Each row is shifted at random along 5 fixed directions that mean nothing.
Known rows, with every way that one mark hangs from another
S{C{K{B T}} H{L Q R}}: [ 126  -33  328 -174 -309  105  174  -94   -2 -100  226  272 -203 -224
  -37  -36 -170  -88  -16  230  146 -133 -203  164   23  224  -19  357
  154   15 -168  -90   27  174  202   48 -123   56 -100  131  126 -192
 -165  -34  -29   31   41  -58  207  -50   93 -345 -183   61  -62 -196
  204  -49  101 -146  114]
C{K{B{M{Q}} T{S{H} U}}}: [  27   44    7  -70   50   65 -178   -5  -83  159    0    1   69   60
    3  115 -145  -84   13 -105  153 -150   49   93  -96  -59  -17  -21
 -120  -21  210  115  -77    6    8    3   57  -14  -40  -12 -192   94
   55  -83  -13  -10   52  -24   14   22  -95  -65   32   10  -73  -45
  -39   -4   13   55   94]
W{H{L{C}} P Q V{S U}}: [  46 -166 -340   12  230  -73  219  -40  124 -169   16 -264  103  103
  293 -272  230   92  -32   46 -133  393  -35 -475   64   56 -180 -431
  303   76 -435 -233  284 -311   37 -205  129 -271  309  119  441  197
  -96  262 -115  239  121   40  -82   83  151  556  178 -300  -54    1
  -94  167  -27 -152 -226]
S{C{K{B}} H{Q R}}: [  56   60   75  -92  -31   60  168  -18   64   66   82  -80 -100  -58
   35  -62   28  -13   25  -62  166  105 -134   50    4   92 -153    7
  107   42   38  -85  -29   68  120 -129    3  -55  -22   97  122 -136
   90   13  -95   31  -23  -37  213   30   -1 -173   71  154   -4  -70
  -38  -35  -38  -43  111]
U{C{S} K{B{M{Q}}}}: [-135 -244  -73   77 -148  115  -30  113    8 -293  -72 -141 -115  170
   45 -114  -82  -44  -82 -434 -319  223 -217  107  203 -169 -247 -153
   77  192 -158  -47  -90   57  318   11   27 -277  119    9  268  -84
  122  247 -400  163 -208  -70  -74 -199 -344   42 -110  117  112  226
   17    1  105 -253  168]
W{P{H{R}} U{C{K{B{M}}}}}: [-106 -197 -196   47 -144  -40  188   94   68 -183  -25 -185 -155   55
   91 -200  -44  236  -47 -195 -257  307 -123   82  103  -42 -163 -116
  319  191  -88  -95  -96  -31   82  -38  135 -171   -7  169  357 -137
  114  278 -283  197 -121  -19   96 -143  -37  123   62   18  289   44
 -135  -70   -8  -30  124]
H{R{B{M} K}}: [  60   34  -31  115  347  -56 -307  -15  -31   82  -80 -136  229  271
  -55  115  144  -10  128   -9  -16  -67  227 -192  -48 -217  125 -301
 -235  -96  257  -10   64 -151 -110  -94  135 -111   47 -178 -271  235
  -29 -171  182  -44  157  -43 -269  207  -27    6   21  -52  -66  138
 -127  154    0  186 -181]
U{C K{B T{S}}}: [-159  -26 -163   88  223  -35 -206  197   99    4 -475 -102  157  167
   70 -112  360 -175  -77 -178 -205  207 -154 -396  156 -182 -171 -351
  -15  -52 -152 -214  160 -258  479  -46  138 -297  397   66  241  383
   -9    1  -48   -7 -212   44 -250   -5 -455  276 -197  162 -247  352
   54  157  -54 -192  164]
R{B{M S} K{P T} U}: [  14 -137  -47  135  207   -3 -483   80 -182   -2   44 -343  187  444
  -36  166 -241   -2   94 -263 -153 -187  250  200 -177 -441    2 -359
 -212  -44  493  106  -61 -119 -182  -42  266 -331  -83 -276 -342  369
  -13  -30   15  139  176 -240 -167   71  -12 -156  177 -249  184  131
 -233  124  185  246  -81]
U{C{S} K{B P{H{Q R}}}}: [ -98    4  -75  158   71  -15 -119  111   26   60 -327  -49   18  217
  -68  -83  110   41    7  -50 -191  112   11 -148  140 -193    8 -104
  -71 -117   49 -110  -31 -119   88   18   57 -129   16  -54   -5   26
  -60   15   -6  -75 -111  -14 -218  -79 -162   93 -104  157   -4  223
  -18   27  -71    3   40]
S{C{K{P}} H{L Q R}}: [ 110  -64  416  -76  -40   36    5 -194  -31  -94   31  549  -15  -96
 -172   17  103 -299   57  541  231 -363  -70 -281   44  207  224  262
 -102 -152 -133 -182  224  -69  165   15 -155  136   66   -9 -174   22
 -382 -208  156 -129  128   11 -243   69   51 -103 -485   -9 -359  -10
  267   87  156 -225 -133]
R{B U{C K{T{S}}}}: [   5   23   93  -77  -41  -79  -45   72  -78   27  -89   71  -67  -64
   -4  -14  -99  -98  -64   -3 -145  -43  -90  112    6  -84  -53  149
  -35  -67   -8  -19   -8   85  174   67   66 -152   -4   21   72  150
 -126  -20  -20   -1  -99  -69   44 -121 -113 -128  -47   60 -119   42
  118   24  -15  -26  105]
P{H{L Q} U{C K{B{S}}}}: [  31 -134  -59  134 -311   62    3  -52  -59 -106  350 -114 -196  278
   -1  -70 -653  444   64 -144 -335  -29  268  577   10 -196   32  151
  -36  100  222  231 -357  360 -544   66  -30  -19 -524 -285 -241 -463
   15  254  -91   83  127 -158   85 -225  368 -203  352 -191  533 -159
 -237 -168   61  352 -164]
H{L{C} Q R{B{K{P} M}}}: [ -47 -136  180  196 -186   53  -95  -25  155 -331  -59    0 -105  124
 -195  -55  -49   10   -1   16 -147  -24 -131   63  145 -165   47   29
   19  145  -56 -115   65  -28  143  109  -69  -56  -59 -110   13 -113
  -22  -23  -73  -49    2  -48 -197  -95 -198 -134 -378   31  206  189
   42   50   60  -36   70]
K{B{M S} P}: [ 156 -211   26 -319 -162   35   -9  123 -111 -205  322  119   20 -374
  159  191  221 -122 -215  -30  -64  109 -265   94  -48  234  -84   42
  388  -79 -449  -76  219   22  350  216   67  -96  266  311  577  258
 -222   -5   97  227   -6 -193  338  108  213 -308   29  -48  -78 -194
  370   63  260 -353  153]
V{U{C{K{P{H}}}} W{Q}}: [  -7  344 -199   41  223 -184  280  101  -15  546 -147 -290  -46  -39
   20 -125   54  240    6  148  150  227   79  -82 -171  -60 -139   57
  -81 -230  205   16 -115   38 -354 -233   92   54 -215   33  -62  -23
   16   67   80 -117  -50    3  166 -100  227  185  490  101  -50 -163
 -155 -127 -418  270  -13]
L{C{K S} H{Q{T} R}}: [-108  -55  -81  392  121  117 -218 -188  147  -93 -203   19   96  395
 -189   76   95 -181  210 -154  -67    6  258 -307  215 -164  148 -289
 -242  193   56  -50  -74  -88 -121   48 -114  -33    0 -184 -268 -227
   54 -174 -114 -191   38   70 -452  124 -257  280 -262  159  -18  248
 -155  155   86 -162 -118]
P{H{R} U{C}}: [ -84  -36  -73   14 -105  -65  194   26   75  -29 -100   83 -126 -126
   27 -102   89  162  -31    2 -235  197  -60   34  158   75   42   93
  181   57 -149  -69   -1   66   15   54  -54   65    2  112  307 -126
  -10   48    3  -62 -157    9  104  -65   69   67    8   78   47   45
   37  -55  -36  -12   61]
C{K{T} S{H{L R}}}: [ 207  -18   47  -46   44   67  -55 -105  -62   86  179   77   31   45
  -15  108  -33  -49  114  -14   96  -50  142  -26   17   88   69   31
  -27   -4    4   35 -115   54  -93   46   50   -2  -84    7  -98 -113
  -48 -156   11   18  175 -116   33  180  139 -161   55   72 -111 -164
   39   19   76  -25  -44]
M{C{K{T{B S}}} Q}: [ -35   66   13 -141  -65  107   66  -55  -17   30   -2   87   31 -146
   47   88   20  -92  -24 -188  147   16  -80   60   22  179   -5   87
    3   77    7   78  -56   28  176   64  -52  100   46   82   57  -41
  138  -28  -90  -65  -22  117   79   71 -141   -8  -19   68  -70  -24
   68  -13  -10  -77  151]
B{M{W{U}}}: [-183  195 -273  196  351  -37  -58  144  162  211 -419 -301  123  173
  -23  -54  281   67   60 -175   73  163   25 -243   41 -201  -53 -341
 -126   23  259   -5   -2 -291  -43 -197   60   42  141 -102  -91  140
  296  -28  -31 -146 -114  126 -191   43 -294  371   69  105   18  269
 -261   26 -242  112    4]
R{B{M{C} S{H{Q}}} U}: [ -16  -40  258  -84 -248   66    9  -24 -108 -152  173  135 -125  -86
  -77   44 -358  -98  -24   86   44 -294  -89  395  -90    9   53  331
  -63   33   82  140  -23  220  -38   56 -132   58 -168  -83 -126  -78
  -37  -13  -64   18    9  -15   93 -153  -12 -298 -129 -133   64  -61
   96  -52  128   -4   -4]
U{K{B{S{C}}}}: [ -98  -14  -91   62 -110   47   67   94  -17  -12  -28 -213  -99  106
   18 -101 -227  153  -33 -346 -135  136  -58  263   31 -138 -210  -66
    6  122  123   77 -217  125   36  -60   79 -111  -86  -18   48 -169
  238  195 -268   82 -184  -37  110 -174 -120  -48  176   51  250   38
 -155  -96  -41   54  119]
V{S{H{L R}} W}: [ 243  198   40  -33  185  -21  117 -163 -132  290  227   -3  106   24
   23  -19 -134  126   81  275  173  -80  139  -39 -128   14   95  115
 -247 -201   22  125   19  119 -400 -164  -18  136 -181 -165 -262  -44
 -142 -102  132  -73  201  -71   12   36  367  -41  279 -179 -149 -254
   39   14 -142  212 -293]
L{C{S} H{Q}}: [-216   -2  288  156 -227   63   59 -177   72 -154 -302  662  -91 -176
 -283   67   83 -415   26  402   40 -268  -47 -315  231  120  248  325
 -168   11 -354 -131  186   37  171  204 -409  273  120   58    1 -179
 -325 -259    4 -307 -194  169 -333 -146 -248  221 -657  166 -343  156
  313   92  148 -523  -63]
B{K{P{H} T} M{W{V}} S}: [ -54 -332 -167  -45 -105  135 -177  195   15 -355  104 -233   71   62
  138   45  140  -38 -149 -294 -212  141 -194  121  -15    1  -70 -270
  327  150 -226  -60  115 -147  223  119  135 -139  255  122  361  220
   61  160 -140  318  -27  -99  104   67 -108  -15  -66 -159  236   47
   38   52  299 -235  215]
C{K{B T{S{H{Q}} U}}}: [ 112   20  -63   11   69   66 -210  -72  -95  189  118  -92   89  221
    7  111 -316   53   85 -204   73 -127  203  160  -80 -160  -23 -109
 -154   17  298  173 -194   61 -184  -20  107  -97 -179 -117 -301   -2
   64  -56  -62   25  134 -137    6   25   62 -101  194  -45   64 -106
 -167    9   31  195   -5]
V{S W{H M Q U}}: [  68  -58  -31  -44 -118  -13  323 -131 -159  -16  193  183  -97 -127
  110 -164 -392  150  -32  410   10  -99   43  -92  -77  149    1  242
   70  -83 -353   69   86  104 -220 -122 -171  102 -100   69   20  -81
 -323  206  -66  135   97   46  -40 -208  360  309  107 -382 -103 -273
   96  -14   -4  -40 -291]
T{B{H K S} U{C}}: [  20    1  171 -244 -135  -78   46   97   32 -122    5  119  -43 -365
   52  -53  215 -242 -261   70  112   -2 -362   39  -72  208  -94  228
  142   11 -288  -54  164   98  375  144   19   11  190  234  244  140
   59  -22   59   84 -137   84  238  -71 -248 -169 -264  137 -175  -55
  268  -73  -38 -201  331]
R{B{H M{Q}} K U}: [ -89   41  208 -111   31  -68  -82  100    0  -46 -125   11  -40 -124
  -61   82  166 -221  -43  115   65 -126 -148   19 -115  -85   29   71
  -16  -48  124  -89  161  -48  223   34   27  -25  113   45   52  294
  -61 -102  121   -9  -69  -18   67   14 -187 -145 -152   67 -103  153
   93   22   21  -32  104]
P{H{Q R{B}} U{C}}: [-103   49  -44   58 -172  -46  197   33  128   13  -99  -45 -195  -55
  -22 -129  -87  265  -10    5 -233  176  -56  211  121  -34   31  159
  159   68    2  -22  -78  141  -93   33  -95   52 -177   32  208 -221
   36   62  -10  -97 -125   -3  156 -142   64  -49   51   77  196   32
  -48  -93 -108  157   87]
B{H{R} K{P T} S}: [ -69 -118  260   70 -278   36 -192   42 -126 -188  -15  243  -18  -44
 -208   86 -133 -100  -54  272    5 -395   -1  144  -95   40  229  266
  -58  -56  -18   58   17   50   12  199  -89  190  -68    1 -252  -10
 -129  -47  116   38  -34   41 -117 -113  -74 -175 -400 -108  109  -33
  134  -87  203  -34   81]
K{B P{H{Q R{U}}} T}: [  65 -157  -37   37  203    9 -412    1  -61  -19 -139  173  265  164
    3  201  241 -139   51  182 -151 -118  139 -345   54 -133  250 -265
   25 -218  -66 -180  307 -327  157  122   80 -148  234  -13   41  504
 -431 -207  326  -19  141 -156 -286  214  119   63 -184 -149 -194  140
  127  264  257  -65 -119]
H{R{B{M{C Q}}}}: [ 208  -89  -84  -66  176   60 -170  -77  -65  -99  334 -139  181   99
  131  196   87   13   70 -214  -33   80  134   21  -19    9   54 -243
  -13   21   10   66   37   -7  -83  -12   83 -125   56 -108  -10  101
    5  -27   91   97  255 -107  -14  281  185 -130  222 -116   30  -56
  -32  132  127   51 -163]
U{C{K{B{M{Q} S{H}} T}}}: [-205   54   53   13 -122   48    2  158   27   35 -268    1  -81  -62
  -60  -64   42 -130  -56  -35   37    1 -163   13   31   -4 -129   87
   -6  -18   -3  -66   -9   22  253  -10  -61    9   68  109   86  -29
   77   15  -91  -33 -220  110    6 -156 -330    6 -188  194  -71  119
   66  -59  -44 -154  219]
W{P{H} Q U V}: [-174  -81 -257   79  133 -115  165   -3  108  -42 -304   25   35   65
   82 -227  109  122   16  234 -105   98   63 -413   71   45   36 -214
  197    1 -150 -180  182 -318  -20 -164    4    7  184  128  129  126
  -85  188  -37   55  -57  212 -234  -48   11  622  -96 -230  -24  117
 -176   74  -37   -5 -198]
R{B{H{L} S} K}: [ -26 -260  176  -23  -61   42 -175   -3   11 -374   29   76   64   75
  -33    0   88 -220  -40  -23 -155 -102 -138  -60   27  -92   19 -129
   40  124 -146 -127  173  -62  316   90   66 -174  235    7  140  241
  -89  -43  -56  149    0 -109 -102   43 -177 -104 -309  -90  -27  185
  141  120  263 -185   19]
L{H{Q R{U{C}}}}: [ -66   85  -29  292  129  -43 -109  -90   93   74 -185  -29    9  257
 -152    6  -28   27  170   43  -44  -65  235 -133  107 -231  116 -112
 -241    5  217   16  -49  -36 -236  -62  -67   39 -133 -235 -326 -123
   -6  -84   39 -200    0    1 -290  -42  -66  141  -52   88   60  187
 -208   53  -80  138 -176]
T{B{H} S}: [ 270  -42   -1 -305   27    7  -45 -123 -113   -4  460   71  146 -182
  187  154  -51  -66 -101  -90  119  -36   23  135 -156  177  -51   -9
   21  -31 -134  175   49  181  -67   53   25  -54   53   35   40  137
  -34  -60  112  133  194  -98  276  133  264 -236  221 -137 -128 -280
  161   18  120    4  -53]
K{T{S{H}}}: [ 189 -151  130 -203   11   64 -156 -168 -177  -67  273  427  174 -121
   89  199  -52 -277   -4  198   39 -288   73 -127  -31  182  130   57
  -52 -103 -285   42  189   47   88   79  -89   -4  189   27  -16  261
 -369 -152  131   67  164  -90  -58  141  201  -58 -115 -223 -379 -174
  289  153  317 -230 -169]
L{C{K{P{U}}} H{R{B{S}}}}: [ -47    7   72  102 -124    1  -48  -70  -34  -13  -16  209  -53  -29
 -165  138   13  -87   64   78   -9  -74  164   18   39   26  170  100
  -66   -2   18  -38  -42   63 -122  190  -17  118 -109   35  -52 -211
 -130 -167   66 -124  -24    8  -58   19   34  -40 -104  142   53  -17
   26   19   78 -171  -12]
L{C{S} H{Q R{B}}}: [-187  -31 -237  387  169   83  -98  -30  288 -113 -333 -361   56  399
  -59  -72  206  -56  134 -477 -185  355   34 -236  279 -330 -132 -533
  -54  290   51 -140  -19 -182   84  -75   17 -246  142 -119  128  -96
  274  -38 -274 -109 -124  -16 -243   45 -410  291  -73  239  139  413
 -261  156  -37 -137   50]
B{K M{C W{H P V}} S}: [  14  -80 -114 -127  -60   61   27  121  -17 -191  204 -146   73  -99
  149   25  128   33 -102  -36   88   53  -62   94 -140  228   30   -5
  185   37 -133   58   38  -58  -56   46   60  112   83   80  102   -8
  128  134   12  226  104  141  133  118   55    1   68 -161  199 -155
  -19  -48   77  -89   20]
B{M S{C{K} H}}: [-153  -66  140  -60  -15   56   65   81   48 -119 -144  101  -10 -109
  -26  -68  222 -319  -85   64  164  -71 -282 -139  -22  142 -123    8
   23   38 -148 -109  161  -38  320  -95  -93   -2  286  139  146  106
   63  -39 -105   13 -154  113  -10  -16 -319   33 -307   62 -259  115
  156    6   89 -347  147]
S{C{K} H{L R{B}}}: [ -77   58  387   -4 -182   46  163 -126   -8  -19 -142  351 -170  -74
 -221 -160 -192 -134   59  274  190 -278 -143   40   65   76   54  338
 -162   15  106  -84  -14   73  152  -80 -141  160 -102   -9 -189 -227
  -26 -100 -119 -153 -114  110 -101 -177 -191 -111 -406   98 -130   71
   96  -68  -15  -64   27]
U{C{S} K{B{M}}}: [-116 -193   76  223  -63   87 -278  -15 -174 -166 -105  169   24  361
 -153  -12 -331  -94   49  -65 -230 -234  140   18  115 -258   50  -20
 -346  -25   72   79 -113   77  -55    7  -73 -119  -69 -241 -353 -100
 -121   63 -180   12  -50   -5 -463 -232 -213   98 -268  -63  -17  187
    2   42  173 -110 -163]
W{P{H} Q}: [-203   59 -129   20  -44 -107  316   30  115  101 -238    8 -115 -132
   27 -160   28  167  -12  129   -5  135  -43 -131   14   59  -82   30
  169    1  -39  -82   35  -77   13 -124  -93  109   36  149  185  -35
   34  154  -68  -45 -192  142   77 -134   35  290   58    0   26   33
  -76  -92 -126   49    1]
M{Q{H{R{K}}}}: [-173 -173  -11   90 -157  121   96  -81  126 -299 -134  -15 -127   65
  -21 -117  -31   11   18 -334 -203  108 -207   59  258  -87  -55 -136
  118  352  -43  -42  -52  -68  349   18  -63   14  122    5  188 -121
  249  167 -371    1 -228   40  -77  -99 -324  113 -254   77  187  311
  -59  -14   60  -74  154]
B{H{R} K S}: [-102  -47  411   -9 -226  -30  -66   -4  -39 -228 -183  561  -15 -276
 -263   42  191 -322 -100  613  122 -453 -137 -174  -39  253  360  455
  -86 -108 -277  -67  224   35  202  230 -227  363  125  122 -161   22
 -242 -214  262  -99 -101  218 -214  -70 -208  -64 -733    4 -227   22
  347  -41  143 -246   40]
Q{H{R{B K}} T{S{C} U}}: [ 127  -78   35  -51   35   86 -111 -230  -17 -121  188   -3   87  118
   89  -29 -205  -57   18 -271  -56  -97  -59  170   43   -3   20 -114
  -64  251   91  131 -107   11  123   27   19  -97    5 -124 -160   46
  220    4 -160   10   99   40  -25  120 -104  -93  -95 -120    2   54
  -34   53   49  164   69]

Rows
[-155  123  -33  193  142  -60 -119   45   14  145 -261 -227   17  242
 -130  -31 -154   60  109 -187  -20  -69  127  102  -27 -362  -34 -160
 -254   38  476   73 -120  -52 -148 -136   60  -62 -110 -211 -293   53
  222  -32  -74 -112 -126  -31 -102 -127 -178   61   77   35  149  248
 -263  -26 -105  283  -48] => R{B{H} U}
[-102   31    2  -21 -121  181  239 -107   54  -82  -46   33  -74  -19
   11  -83  -90   31   56 -203  121   51 -139  114  135  115   42   99
   -3  198   99   78 -120  -95   60  -36 -107  222  -41  -85  -13 -252
  271  128 -322  -58  -50  151  -15  -53 -175  140  -67   33  158   91
  -97  -83  -40  -55   37] => M{C{S{H{L}}} Q W{P}}
[ 108  -34   25 -125 -100  -64   50   80   -5  -43  280  -70  -70 -174
   43   86  107  129  -62  -13   29   69   -6  166 -109   76  -26   57
  182  -18  -16   -9  -24   60  -85  102  109   68  -48   67  126  -29
   20   51  140  122   36 -137  300   77  278 -231  226   22  213 -166
   20 -118   31   76   49] => B{H{L} K{P{U}}}
[ -33  109  185 -196 -189    1  125   61  -62    0   54  105 -161 -288
  -26   43  -82  -36  -79  119   59  -78 -165  256  -78   90   25  335
   50  -33   18   19   -8  133  106   80  -52  133  -90   94   99  -33
  -62    7   13   16  -54   44  207  -97  -41 -208  -31   65   26  -91
  122  -77  -42  -43  124] => R{B{M{Q W{U{C}}}} K}
[ -47  -89  206 -182 -242  -42   21  117    7 -211   63  168 -122 -288
  -31  -19   97 -101 -208  158   31  -59 -286  126  -58  111  -54  233
  159  -37 -208  -85  170   76  260  132  -39   62   94  161  223   68
  -71   14   77   79 -119   35  164 -130 -100 -210 -274   47  -16  -23
  274  -92   64 -158  207] => T{B{H{L} K{P{U{C}}} M}}
[ 134   73  -40  -33  -14  -10   48  -42   76   36  153 -101  -34  -58
   64   10   18  179   55 -112  -27  102   34  107   47   21   -5  -23
  109   90   29   30 -111   10    2   64   66   65  -76   -7   61  -88
  141  -11   54  -20   54  -45  181  137  155 -178  173   83  147  -55
  -35  -48 -108  214   41] => Q{H{L R{K{T}}}}
[ -27  -44  124   14 -109  120  -80   22    3 -132   65   55   11   23
  -52   58  -30 -124    8   85  123 -186  -48   77  -50  104   73  116
  -22   31  -35   69   16   63   18   30 -120   85   -9  -26 -120  -66
   27  -47    2    4   71   81  -60   49 -116 -129 -202  -46  -16  -28
   70  -14  100  -87   43] => B{M{C{K{T}}} S{H{Q R}}}
[  17 -149   89  -14 -119   49   62 -118 -182  -38  197  196  -67    9
  -66   74 -257    3   38 -101  -19 -115   72  159   15   44   -6   63
  -58   44   92   63 -141  113  -98   -8  -21   -4  -99  -18  -75 -156
  -67   52 -177   31   -9 -122   -2  -66  168  -59   56  -78   37  -95
   -4  -28  193 -105  -62] => S{C{K{P{U}}}}
[ -59  205  127 -101  -15 -101  240  -35  -69  197 -158  455    6 -370
  -55   44   82  -56   -9  528  289 -192   54 -282  -58  365  187  421
  -58 -260 -158    9  114  -68  -26   12 -233  368   17  150  -80  -38
 -201 -127  229 -198  -23  286  -92   -8  134  204 -160   -5 -343 -144
  201  -31 -125  -83 -163] => W{M{C{S}} P}
[ 185 -206 -236   65  129   41    0  -83 -205  -30  426 -366   74  319
  170    1 -266  174   42 -452 -233  245  141  157   -5 -191 -215 -335
  -60  129   -3  149 -187  151 -296 -139  205 -365  -97 -149   49  -77
   29  226 -330  258  147 -328   45  -26  272   23  527 -210  161 -156
 -154   59  105   19 -163] => V{S U{C{K{P}}}}
[ 117    6 -302  -98  130  -82  193  -56  -87  112  221 -136   79   -7
  232  -65  -84  317   21   72  -72  173  214  -36  -74  109   24 -131
  160  -75  -98   64    8  -45 -398 -126   93   11  -42   51  126  -31
  -64  158   36  155  148   12  136   69  478  240  448 -330  102 -263
 -147    9  -26  153 -298] => W{H P{U} V{S}}
[  54 -180  253   15 -221  116 -234  -66 -135 -307  431   98   17   80
 -104  170 -284  -85    1  162  117 -446  154  305 -226   36  182  197
 -215   19  100  234  -52  223 -332  109 -146  190 -194 -251 -514 -151
  -24   44  144  128  257   16  -91  -17  124 -259 -107 -270  210 -154
   17 -110  256   62 -183] => B{H{L} K M{Q} S}
[ -32  198  -96  -37   66  -23 -138  166  -90  347  -97 -113   52  -52
  -46  195   47   98    4   21  145  -44  151  118 -181   -7   65   42
  -23 -214  301   87 -106  -40 -177   68   94  120 -134   64 -127   66
   22 -127  242  -86   31   10  130   87   98 -111  227   64   55 -132
  -74  -72  -97  164  108] => C{K{B{M{Q} S} P{U} T}}
[ -44 -120 -195  155   73    0 -121   71   32  -58    3 -267   37  273
   25  -44   -7  144   45 -330 -196  172  126   49   56 -185  -98 -295
  -12  114  149   20 -138  -19 -138  -35  146 -169  -25 -110  -11  -65
  187   89  -94   75    5  -99  -59    5  -22   72  178   14  219  114
 -221   -6   19   86  -26] => P{U{C{K{B{H{L} S}}}}}
[ 239   38   23 -306  140  -85   88  -62  -81  151  205  147   81 -248
  191   68  159 -117 -136   -1  127   42 -131  -35  -92  219  -56   64
   67 -107 -135   27   66    6  117   45  118  -77  142  114  157  259
  -97  -38  104   13   93 -108  240  160  191 -104  207  -11 -294 -187
  173   22  -32  -73   91] => T{S{C} U{K{P{H}}}}
[  22   82    8   42  -78  -11  -13   -8 -141  187  102   53  -43    5
  -67   91 -252   75   68  -50   10  -83  218  158  -34  -11  -24  145
 -170  -78  143  136 -236  214 -242    7  -37   48 -231  -61 -219 -221
  -24    1  -16  -37   -2  -47   28  -87  149  -94  198   72   26 -158
  -34  -81  -15   77  -59] => U{C{K{T}}}
[  28  216  -75  175   71  -32   43  -41  285  116 -147 -446  -95  191
  -66 -196 -129  339   59 -278  -26  213  -53  204   84 -242 -107  -92
   -1  234  352   75 -225   -6  -54  -83   83  -46 -279 -178 -159 -192
  461   36 -126 -146   -3   17   55  -19 -204 -109   89  139  330  123
 -318  -79 -371  537  198] => H{L Q{T{B U}} R{K}}
[  21  -69   13  -25 -111   13    7    8 -105  -12  101   92  -48  -39
  -17   47  -96   -4   -5 -123  -81   37   41   72   56   17  -77   55
  -18   -6  -61    9 -108  151   30   52   12  -55  -45   53   65 -143
  -53   28  -94   55  -66  -85   37  -81   60  -91   54  106    3  -64
   66  -14   75 -119    0] => U{C{K{B}}}
[  21 -361 -191  -31  -55   36  193  -60   10 -315  171  -72  -21   47
  179 -141  -14   71  -58 -227 -286  293 -194  -97  135  -54 -195 -279
  307  222 -359 -117   96  -73  211  -98  103 -238  237  134  499  114
  -60  275 -400  285  -92 -191   50  -66  106  210   64 -179   83   42
   42   78  210 -232  -27] => V{W{H P}}
[   4  -41 -182   98   35  -19   52 -107  -45   13  140   16  -24  112
   96  -48 -347  201  120   98   33 -134  331  -88  -42   20   -7  -84
  -20   22   53  124  -87  -42 -310 -137 -105   82 -135 -112 -308 -130
  -15  210   15   68  150  130 -175  -37  261  347  199 -249   94  -81
 -242  -24  -33  200 -344] => W{M Q{H} U}
[  38   -8   31   31   13  -46   -2   91  149 -139   52 -150  -43  -94
    2   23  278  -50  -40  -50   25  144 -121  -22    4    1  -78  -61
  112   73  -98  -72   99  -33   85   51    9  -40  100   15  184   53
  106  -29   99   -5    4  -57  110   87  -46 -105    0  135   47   76
   51  -15  -49  -55   84] => B{H{L{C} R{U}} M}
[-196  -79  169   99 -128   45   -6  -55  155 -230 -281  295  -57  -65
 -150  -63   99 -241  -46  146  -47 -155 -241 -188  169  -10   82   84
    6  158 -216  -97  159  -68  351   68 -252   99  214   33   55   67
  -15  -38 -111 -133 -232  102 -218 -125 -354  187 -563   48 -159  267
  168   31   90 -193  103] => B{H{Q{T{U}}}}
[ -87  -86 -131   68   33   17   82  -72  162 -170 -192   70   18   40
   61 -220   54   20   28  139  -83   44    9 -342  160   76   -6 -155
  150   90 -260 -156  163 -222  141  -89 -115   20  190   40   92   30
  -16  125  -48   18  -33  206 -239    9  -56  438 -223 -171  -69  149
  -31   87   11  -26 -164] => W{H{L} Q{T} V}
[ 160  -60   63  161   61  -11 -127 -156  -44  -42  108   60   18  189
 -112   74 -154   35  120   57 -113 -122  199    2   88  -97  179   40
 -167  -13   72   96  -74   73 -252   35  -72  -40 -195 -233 -296 -107
 -129  -77   53  -77  189 -126 -232   16  131  -82  -56  -59    9   -7
  -56   73   53  122 -206] => H{Q R{U{C{S}}}}
[  65  -74 -185   20  188  -36 -180   19  -42   71  -38 -187  131  255
  123  -57  -66   62  -48 -373 -156  121   21   25   34 -232 -147 -294
  -97   20  151   70  -92  -90   32  -32  235 -287   47 -129  -57  201
  113  105 -130   55    7 -145  -74  -25  -82   74  189  -17   30  131
 -132   44  -52  127   59] => T{S U{C K{B P{H}}}}
